Below is a small trained network, with its code and all its weights. Each question gives an input and a class and asks what happens when units are switched off, that is, made to give their printed mean instead of their output.

import numpy as np


def w(rows, s, z=0):
    codes = np.array(rows[::2]) - 128.0
    scale = np.full(codes.shape[1], s)
    scale[-1] = z or s
    return codes * scale


def f(y):
    return y / 2 * (1 + np.tanh(0.7978845608 * (y + 0.044715 * y**3)))


def log_softmax(a):
    a = a - a.max(-1, keepdims=True)
    return a - np.log(np.exp(a).sum(-1, keepdims=True))


def net(x, mask):
    res = np.array(x, float).reshape(1, 5) / 4 @ E
    y = f(res @ A[0][:, :-1].T + A[0][:, -1])
    res = res + np.where(mask, y, B[0][:, -1]) @ B[0][:, :-1]
    return log_softmax(res[-1] @ U[:, :-1].T + U[:, -1])


A, B = {}, {}
E = w([
[23,190,84,190,27],'x0',
[127,140,205,21,24],'x1',
[235,147,122,173,53],'x2',
[127,233,254,179,182],'x3',
[101,16,221,195,102],'x4',
],0.006)
A[0] = w([
[141,118,73,217,182,76],'N0',
[133,130,114,117,129,115],'N1',
[74,106,141,78,192,61],'N2',
[142,165,89,130,159,138],'N3',
[113,187,93,75,157,126],'N4',
[131,76,82,102,106,72],'N5',
[109,75,156,153,118,107],'N6',
[152,116,91,186,176,47],'N7',
[175,69,60,114,86,134],'N8',
[128,112,144,145,124,91],'N9',
[177,92,138,107,173,67],'N10',
[252,142,119,188,78,1],'N11',
[149,217,227,152,173,115],'N12',
[79,128,143,103,107,56],'N13',
[106,39,184,182,108,97],'N14',
[143,121,94,175,169,72],'N15',
[126,78,161,167,122,58],'N16',
[109,148,112,139,104,46],'N17',
[195,105,142,104,174,59],'N18',
[180,207,66,88,134,82],'N19',
[119,72,159,166,108,95],'N20',
[138,149,159,52,90,50],'N21',
[198,137,137,139,82,62],'N22',
[131,85,92,88,104,101],'N23',
[102,92,95,104,126,67],'N24',
[138,174,167,162,144,48],'N25',
[123,163,165,151,134,53],'N26',
[142,146,146,144,140,43],'N27',
[59,167,87,192,60,13],'N28',
[127,126,135,109,110,78],'N29',
[114,78,73,110,126,65],'N30',
[141,129,184,47,57,71],'N31',
[169,112,142,95,163,60],'N32',
[135,169,85,84,147,50],'N33',
[29,115,142,77,185,15],'N34',
[196,93,137,92,169,93],'N35',
],0.016,0.0038)
B[0] = w([
[87,113,217,83,209,214],'N0',
[136,128,118,124,129,132],'N1',
[130,84,181,199,97,177],'N2',
[172,141,137,98,127,173],'N3',
[205,130,122,110,84,193],'N4',
[123,145,68,141,172,185],'N5',
[185,135,112,109,107,168],'N6',
[120,127,180,87,189,181],'N7',
[118,140,45,162,195,231],'N8',
[144,131,122,121,122,131],'N9',
[64,139,114,110,64,182],'N10',
[174,52,202,254,102,211],'N11',
[117,157,7,147,210,254],'N12',
[96,114,163,123,128,149],'N13',
[224,166,111,75,86,217],'N14',
[120,130,172,96,180,172],'N15',
[186,137,122,98,108,163],'N16',
[103,134,128,118,101,136],'N17',
[63,137,115,118,53,190],'N18',
[225,145,114,86,69,222],'N19',
[186,143,114,101,92,175],'N20',
[120,128,193,86,186,192],'N21',
[137,88,179,183,114,176],'N22',
[129,148,84,144,184,184],'N23',
[126,127,101,159,152,158],'N24',
[115,127,71,145,162,167],'N25',
[113,121,75,134,148,154],'N26',
[123,123,118,138,137,131],'N27',
[4,133,119,116,14,211],'N28',
[120,120,132,113,143,131],'N29',
[120,139,78,147,181,182],'N30',
[91,124,205,70,214,230],'N31',
[81,133,123,110,80,167],'N32',
[190,138,120,108,103,170],'N33',
[165,67,188,241,120,185],'N34',
[51,148,116,116,51,204],'N35',
],0.037,0.0092)
U = w([
[117,126,50,156,186,69],'0',
[244,137,153,43,63,180],'1',
[93,91,250,25,195,113],'2',
[18,116,140,100,13,35],'3',
[161,2,196,239,98,255],'4',
],0.009,0.0024)

Each question gives the input, the list of numbers given to net, and the class t.
The units are the neurons (one row each of A and B). Each row of codes is followed by its name. A weight is (code - 128) times the scale printed after its matrix; where a second scale follows, it is the last column's (A, B and U).
mask holds one flag per neuron, in row order. A switched-off neuron (its flag False) gives its mean, the last column of its row in B, instead of its output. The means were averaged over made-up inputs and are rounded, as every weight is.
A unit's drop is (log p(t) with every unit on - log p(t) with that unit switched off) / (log p(t) with every unit on - log p(t) with every unit switched off).
The circuit of an input: a set's keep is (log p(t) with only the set's units on - log p(t) with every unit switched off) / (log p(t) with every unit on - log p(t) with every unit switched off). Starting from the 12 units with the biggest drops (on a tie, the unit counted first), units are removed one at a time, each time the one whose removal leaves the highest keep (on an exact tie, the one counted first), for as long as the keep stays at least 0.8.
circuit, biggest first: the units of the circuit, biggest drop first
unit that matters most: the unit with the biggest drop
top k neurons: the k neurons with the biggest drops, biggest first
drop of u: that unit's drop, to one decimal
input [6,-6,4,-4,8], class 1: circuit, biggest first -> [N14]
input [-1,2,8,-8,7], class 0: top 4 neurons -> [N8; N5; N23; N34]
input [5,-8,8,-2,2], class 2: top 2 neurons -> [N0; N7]
input [5,4,6,-3,1], class 4: top 2 neurons -> [N11; N35]
input [-1,-8,8,1,8], class 1: top 3 neurons -> [N14; N20; N16]
input [-3,-4,5,-1,-4], class 4: top 2 neurons -> [N11; N14]
input [-3,-8,-6,2,-7], class 2: top 4 neurons -> [N0; N7; N15; N14]
input [-5,6,-5,6,-4], class 0: top 3 neurons -> [N12; N0; N7]
input [-7,7,2,-6,-5], class 2: top 3 neurons -> [N31; N21; N12]
input [7,4,-4,-5,-4], class 3: top 2 neurons -> [N28; N12]
input [6,-5,-3,5,-2], class 3: top 2 neurons -> [N28; N8]
input [-3,-6,-4,-2,5], class 2: top 3 neurons -> [N0; N19; N7]
input [6,4,-5,-2,-4], class 3: top 2 neurons -> [N28; N11]
input [6,6,-7,-1,0], class 4: unit that matters most -> N34
input [-8,-6,-4,-5,8], class 1: drop of N28 -> 1.2
input [5,-8,5,-5,-1], class 2: drop of N0 -> 0.6
input [6,-6,-3,-5,-1], class 2: drop of N15 -> 0.3
